M =
 0.15  -0.01   0.06   0.02  -0.01   0.23   0.17  -0.03  -0.10  -0.18  -0.02   0.02
 0.15   0.03   0.05  -0.10   0.00   0.23   0.00   0.07  -0.09  -0.18  -0.01  -0.01
 0.11   0.04   0.04   0.00  -0.01   0.10  -0.08   0.01  -0.09  -0.14  -0.01   0.03
 0.12   0.00   0.05   0.10  -0.01   0.13   0.09  -0.06  -0.10  -0.14  -0.02   0.06
 0.14   0.04   0.04  -0.07   0.00   0.26   0.00   0.07  -0.11  -0.23  -0.01  -0.01
 0.17  -0.03   0.05   0.05   0.00   0.30   0.24  -0.04  -0.09  -0.21  -0.03   0.02
 0.16   0.02   0.05  -0.08   0.00   0.29   0.05   0.06  -0.10  -0.22  -0.01  -0.01
 0.13   0.01   0.04   0.04  -0.01   0.16   0.03  -0.03  -0.13  -0.15  -0.01   0.04
 0.12   0.00   0.09   0.02  -0.02   0.05   0.01  -0.09  -0.05  -0.02  -0.01   0.06
 0.12   0.04   0.03  -0.05   0.00   0.23  -0.02   0.06  -0.10  -0.22  -0.01   0.00
 0.14   0.05   0.05  -0.18   0.00   0.23  -0.05   0.12  -0.09  -0.24   0.00  -0.02
Read off the second smallest entry.
Answer: -0.23
The smallest entry in the last column is -0.02
The entry just left of -0.11 is 0.07
Read off the first entry on the diagonal from the top-right corner.
Answer: 0.02
The first entry in reading order: 0.15
The bottom entry of the column that holds the largest entry is 0.23
Read off the bottom-left entry.
Answer: 0.14
The first entry of the largest entry's row is 0.17
Read off the entry directly below -0.13.
Answer: -0.05
Read off the bottom entry of the column that holds the smallest entry.
Answer: -0.24
The 3rd entry on the diagonal from the top-right corner is -0.14
Read off the last entry of the largest entry's row.
Answer: 0.02
The entry just left of the largest entry is 0.00
Read off the entry directly above the smallest entry.
Answer: -0.22
Read off the entry directly above the largest entry.
Answer: 0.26
The smallest entry in the first column is 0.11
The 2nd entry, reading row by row -> -0.01
The smallest entry in the first row is -0.18
Read off the largest entry in the first row.
Answer: 0.23
The entry just left of -0.24 is -0.09
